[ 183   14  570  174   -7  192 -475 -332 -266 -148 -143  -93 -139  -34
    7  -30  186  247 -105  318   53 -237  -92 -473 -118 -217 -274 -433
 -146  -67 -201   22  -85 -191  -54] | (154)
[ 195 -366 -180 -657 -759  292   84 -214  168   21 -650  145  -49  111
 -447  -22 -186 -522   73 -236  243 -160  -21  216 -397  -89 -530 -158
 -236   79 -172  462 -222 -454  119] | (6)
[ -82  280  152  427   85 -186  -35  294  -37  150  124 -289 -235  -12
  192 -199  121 -328 -285  133 -305  287    9  350   23  163  159  234
    2   15  164  -32   18  -63  381] | (123)
[-233  202  -48    8   62  461  190  103 -246  472  135  -66  134  394
 -378  -16 -125 -375 -193 -306 -157   47   95  290  510  242  253   96
  490 -229  301  -86 -689 -170  549] | (135)
[ 242 -335 -117 -523 -223 -267 -235  -12  225 -534 -386   45   26 -436
  279 -163  -40  120  364   43  201   54  -87 -487 -699 -270 -552  -75
 -426  217 -349   86  332 -114 -418] | (135)
[-117  257   92  391   26   57 -160  205  -81  -30   95 -133  -16  296
  188   95   39  146 -399  -33 -199  278 -204  503 -153  -23  315 -327
   50   17  122  -37   10   24 -140] | (130)
[  85 -184  -61  497  -81  213  178   97 -549  527  -84 -169  173  479
 -381  -72  182 -418   48  311 -134 -564  246  206  751   50  -38  344
  431   39   50   62 -317 -431  313] | (135)
[  29  -89 -228  239 -123 -204 -142  227  -38 -145 -370 -392  218  252
   84  -42  234   28  -67  395 -176  -46  196  663  -56   84  -79  400
   70  287  124   68   21  161 -115] | (176)
[ -84  211  527 -217  -42  501 -317 -455  193 -324 -328   92 -359  355
 -231  256 -108   72 -591  -42  139  257 -308  263 -488  -35   16 -745
 -221   29   30  421 -411  206 -190] | (124)
[ -19 -280 -204 -272 -213 -283  -74  -22  130 -241  -56  211  -27 -160
   20   89  103  203  325  140  131 -145  162   -5 -146  -48 -161  248
 -109  101 -166   13  231  102 -115] | (130)
[-194  232  -56  108   98 -194  255  172  121  191  594  197 -196 -294
   99  -34  -49 -154   83 -363  -35  201  -30  -89  335  156  362  221
   25 -227   65 -205    0   83  408] | (123)
[ 137  120  471  234  421  -29 -612 -114 -201 -470  113  -90 -151 -123
  436   61  174  489   21  425   34   80 -122 -495 -260 -250  -14 -362
 -178   46 -239  -44  123  193 -281] | (176)
[ -87  -40 -467 -410 -681 -110  176  248  702   50 -383  -27   31  -70
  239 -356 -434 -615 -243 -559  111  596 -226  248 -568  116 -267 -115
 -351  -63  178  248  155 -257  124] | (6)
[-108 -150   27  -48  212   95 -198  -48 -130 -431 -282  -36  119  259
  -59  124   95  175   82  543  198 -225  111   16 -259  -25 -163   42
   97   26   -6   32 -184  296 -583] | (135)
[-192  -28 -435  146 -300  -39  251  250  109  368   75   19  243  266
  -47   -2  -41 -136  -59 -265 -126 -143  101  439  528  216  199  254
  156  -65  252  -24  -52 -160  234] | (125)
[  39 -195  118 -437 -351  105 -118  -83  -11 -349 -437  121 -271    7
 -293   32   24 -141   30  186  138   76   55   28 -589 -154 -399   12
 -193  114 -243  204  -99   23 -181] | (135)
[   5 -301 -290 -195   52  117   37  -70 -163  111 -256 -157  355  180
 -287  -77   50 -261  390  334  257 -445  340 -221  248  127 -264  303
  298  -88   36  -12 -255  -93  -73] | (6)
[ 176 -322 -288  111 -127 -249 -211  126 -242 -107 -416 -314  257  141
   59 -198  177  244  266  440   87 -236  108   16 -297  -32 -279  312
   14  171   10  -67  137 -113 -241] | (124)
[  89   -2  589  -28  -63  495 -280 -357 -299  -32 -170   35 -206  218
 -393  203  140   81 -247  298   57 -227  -11  -40  -59  -95  -76 -358
    6    3 -197  209 -376 -173   32] | (123)
[ 241 -258  -19   -9 -252  -52  -78  -11  -62  -93 -325  -20  -27    4
   -9 -134   76  -44   47  143   -8 -127  -41  -86  -40 -164 -298   20
 -173  209 -150  189  129 -273  -93] | (135)
[ 201  -51  164 -193  118 -189 -137 -128  209 -155   51  -64  -30 -519
  146  -67   55 -266  175    6   13  110  144 -437  129  -15 -209  152
 -140  114 -221    0   82 -137  163] | (154)
[  57  -25    5  238  295  -72 -237  144 -259  -65   -2 -138  215  256
  145  -22  144  398   40  192  -41 -196   41   68   67  -65  102  -57
  156   28   30 -208  -19   -2 -169] | (135)
[   2 -106 -120   10 -181 -223   72   78  113   51   90  161  -57 -153
   71 -128   41  -28  121 -106   10 -101   34  -30   80   27  -67  159
  -92  -70   12  -75   81 -146  199] | (135)
[ 159 -256  162 -145 -175  366  148 -304  -51  180 -140  204   41  260
 -516  322    6 -454    8  186  121 -485  253  -89  675    3  -97    5
  101   67 -118  437 -129 -306  -36] | (125)
[-215   59  -62 -307 -305  154  203    8  319  -23  -39  278 -246  140
 -143  260 -277 -429 -302 -217  111  424  -61  448  -58  116  156  -58
  -85  134   65  352 -138  107  -22] | (124)
[ 327 -120   58 -262  -96 -455 -297  -37  394 -426 -281 -184   24 -523
  490 -338   19  109  170   13   68  122 -147 -462 -565  -92 -452  -15
 -487   90  -83   45  410 -140  -52] | (123)
[-161    6 -243 -250  100   27    4  173   -5  -90   51  110   90  267
   16  241 -113  305   37 -155   48   99  -20  421  -65   94  348    5
  101  139   31  -50  -89  120 -161] | (123)
[  33 -117   -9   78   44   26 -158  -99  -43 -133 -239 -106  174  254
    1  -61   58  151   41  331  156 -177   28  -69  -12  100  -98   11
   62   14  153   49  -92   22 -218] | (124)
[  19   13 -185 -302  -43   -1   88   57   28  219  115  114   19  -56
  -80  -74 -108 -206  160 -364   64   61   22  -64  185   83   70    9
   81   19    7  -98  -19 -248  235] | (124)
[ 110 -224  153 -268 -354  155  133 -194  183  128 -246  132 -142   29
 -321   77  -44 -594  -36   82  178 -138  168 -191  193  -15 -300  -70
  -75   22 -147  366   -5 -291   76] | (6)
[-187  -82 -530 -201 -178  121  237  239  235  157 -165  -55  379  252
   26  -28 -267 -343    4 -277   39   39   21  289  200  130   83  144
  105  -70  250  168  -72  -66 -116] | (125)
[  -5  -34 -212   98  323 -165 -128  239 -156 -110  325    7  230  -16
  331   39  -43  305  289   21   42   50   31 -221  295   35  235  116
  133   76  -81 -248  109  -23 -174] | (154)
[-102   82 -231 -138  212 -139 -369  132  193 -335 -172 -319  321  -45
  409 -184  -57  157   75   21  -26  258   17   82 -413  133 -143  103
  -17  -46  211 -106 -158  168   11] | (125)
[ -72  -60 -172 -242 -318   63  165   86  294   72 -278 -122  101  -50
  -17 -265 -192 -449  -47 -171  121  176  -13  -40 -249   57 -238   67
  -30 -123  108   89  -11 -114  -32] | (154)
[ -76  236  -81 -179   48  -71  -38  147  246  -89  293  134  -94 -246
  310  -56 -242  -92  -38 -511   61  579 -226 -154 -211  -33  173 -233
  -96 -117   27 -103  115   32  113] | (176)
[  43 -143 -199 -289 -404 -172   39   -5  279  -14  -19  194  -75 -255
   37 -133  -44 -116  219 -182  149 -112   10  -71 -111    6 -212   77
 -202  -21 -118   37  192 -144  171] | (176)
[  84  -37  284  400   27  287 -130 -183 -476  271 -143 -182   29  301
 -369   16  296 -217  -97  520  -74 -452  183  -50  421   18  -83   19
  275  -33  -48   39 -268 -262  133] | (125)
[-161 -249 -632 -401 -509  -50   85  175  266 -153 -679 -278  340  354
  -77  -99  -80  -68   12   26   10   97  124  692 -436  122 -256  412
    9  170  265  197 -108  259 -234] | (130)
[ -58 -373 -372  198 -183 -348 -136  241 -238 -333 -308  -57   51  279
  -21  145  225  465  221  715  165 -275  244  366 -221   55 -159  404
  -43  257 -100  -66  131  249 -497] | (6)
[-266  114 -258  118 -114 -160  192  332   65   87  300   35 -115  -58
    9  -49   61 -194   72  -90  -91  248   78  281  144  146  268  286
   97  -62   52 -137   45   86  135] | (130)
[  66   67  302 -243 -106  -61 -366  -98  300 -480 -287 -182 -277 -262
  141  -28   79 -121 -172  150  -68  388  -40   73 -760  -93 -320 -162
 -333  135 -119  222   72   49  -78] | (130)
[-126    6 -301  117  210 -126   -5  119  -59  133  371   58  255   54
  101   41   34  176  297  -69   -8 -283  120   42  573  203  251  266
  253   -9  127 -180  -52  -61  163] | (124)
[   5  259  252  191  394 -123 -217  198  -79   46  420  -60  -97 -130
  402  -52    1  257 -104  -58  -82  227 -164 -323   61   -7  339 -248
   -6  -79  -50 -286  168 -108   87] | (123)
[  94  -65   33 -181  101  189   59 -195  222  277  156   99  244 -120
   46 -112 -173 -237  118 -242  121 -322  -44 -579  608   75   53 -138
   40 -179   15  129   26 -437  201] | (123)
[-105 -148 -202   38 -450  393  442  137 -210  634  -82   28   52  527
 -642   78  -53 -899 -138   39  -54 -279  297  649  622  200   74  346
  430  -57  152  294 -322 -420  354] | (130)
[   3   48  454 -273 -197  238 -198 -301  254 -228 -238   40 -281 -124
  -78   38  -78 -212 -255   72  175  148  -84 -296 -404  -72 -267 -405
 -269  -73 -144  224  -95  -64 -138] | (154)
[-244   54 -172    6 -243  331  122  176 -122  252   -4   33  -74  397
 -243  151 -167 -249 -232 -117  -91  230   23  565  151  104  228   59
  219   47  110  187 -310 -106  243] | (130)
[-103   63  -87  203 -155 -127  312  112  143  482  465  147 -160 -257
  -15 -134    1 -401   66 -342  -95   20   68 -115  579   86  186  162
   72 -199   70  -39  139 -284  565] | (130)
[-177 -120 -795   50 -207 -150  111  447   55   83 -146 -146  397  464
  160  -63 -159   48   97 -118    9  103   19  628   25  210  185  255
  144  147  214  -48   14  -25 -150] | (6)
[-144  140  143  714   81 -122 -245  129 -206  -22  -28 -334   -8  358
  138  125  346  161 -383  499 -343   44  111  703  162  115  200  139
  162  196  189   10 -109  166   47] | (130)
[  26 -359 -197  100 -164 -145   -3   58 -299  -50 -280 -165  143  176
 -261  -84  320  181  389  574  109 -758  288  206 -166   61 -312  468
  104   28  -31  -58   11  -38 -236] | (123)
[ 115 -403 -208  125  -41 -431  -48  119 -249 -109 -123  -81  103  -91
  -58 -179  330  225  537  604  160 -650  307 -139  -70   41 -329  560
   23   38 -120 -185  291  -73 -193] | (123)
[  96   44 -223  -53 -278 -292 -159  177  447  -85 -297 -423  178 -209
  389 -450  -31 -194  -87 -312 -188  319 -129  214 -555   15 -297   30
 -243  -29  209   56  203 -180  223] | (130)
[-185  155  321  438  191  459 -102  -56 -554  170   85  -98  -93  607
 -366  348  161  204 -242  376 -132 -251   85  395  436   63  351  -15
  371   51   61  103 -528   75  123] | (123)
[ -94   26 -421  200  -86  130  218  295 -211  484  167 -140  237  260
  -91 -147 -114 -430  121 -197 -103  -69  114  199  607  118  188  407
  362 -133  219    6 -161 -205  431] | (176)
[-357 -124 -506 -137 -217 -140   72  406  -19 -317 -151  -20   50  224
    8  125  -19  318  136  182   93   90   76  609 -412  155   88  415
  -17  127   91  -55  -89  368 -403] | (123)
[ 247 -174  270  -79  231 -233 -473 -271   80 -430 -172  -79  -17 -233
  226  132  226  344  173  447   58 -168  147 -447    1  -96 -292  -21
 -212  235 -247   65  120   53 -103] | (6)
[ -53   89  289  200  254 -231 -427  -55   -2 -388  212   -6  -70 -244
  363   28  187  517   80  284   82  -94  -30 -345 -165  -59  -23 -170
 -156  -94 -151 -256  100  195 -211] | (154)
[-190  192  111  284    4  146 -329  238 -259 -182 -122 -237  -56  303
  104  -67    8   82 -276  267  -91  260  -79  416 -501    4   34  -69
   69  -62   59  -55 -195  107 -143] | (154)
[ 138  -50 -133  -90 -128 -254 -446   46  250 -276 -405 -399  273 -165
  423 -394   58  138   13   66  -41   87  -28  120 -706   12 -399   30
 -211    5  105  -52   96  -32   49] | (176)
[-131   65 -236   48  289  153 -389  -34 -109 -129 -139 -281  558  388
  301 -132  -17  727   47   58   87 -166 -181   51 -266   90  101 -373
  241 -161  341 -276 -234   72 -292] | (130)
[ 179   17  -27  117   77 -160 -108   13  116  179  -61 -416  219 -316
  167 -496   86 -324  131  -42 -130  -66  105 -339  147  105 -254  244
   18 -125  100 -121   53 -337  380] | (154)
[-136  311  430  460  284  505 -207 -101 -475   84  160  -91 -150  456
 -260  265  111  -44 -399  302 -181   80    3  258  295   69  301 -175
  309  -68   65   68 -562   84  167] | (125)
[   6  -74  -48 -411 -348  -20 -109   17  116 -282 -258  222 -210   64
  -54  198 -112    6  -94  -62  159  262  -65  323 -676  -52 -116 -189
 -232  106 -179   56  -33   52 -173] | (6)
[ 117 -162  165  230 -211  347  240 -124 -195  353 -144   75  -10  377
 -548  160  118 -644 -166  323    5 -416  220  141  794   80   23   87
  196   24  -27  352 -148 -374   42] | (125)
[ 213  -13  173  238   78 -102 -159 -135  117   86   61 -134  142 -125
  218  -50   90 -121  -72  -21 -177  -81   54 -106  543   21  -39   32
   -8  157  -19  121   56 -290  305] | (154)
[-135  -86 -463   98   72  260  102  218 -343  316   91 -205  493  380
 -164  -29  -60 -211  271  -31  -82 -241  186  212  670  182  168  451
  550  -15  165  -49 -383 -252  200] | (154)
[ -41  -94 -102 -116 -471  -67 -138   79  388 -402 -465   46  -66  137
  214   84 -181  -25 -377   49  111  374 -207  429 -728  -41 -185 -260
 -423  131   47  334  174   45 -454] | (125)
[-158  -92 -145  -40 -128 -406   56  165  143 -268  136  222 -259 -210
  112  147  101   85  179  124   78  169   91  151 -165   10   42  226
 -129  120 -135  -48  246  270 -125] | (130)
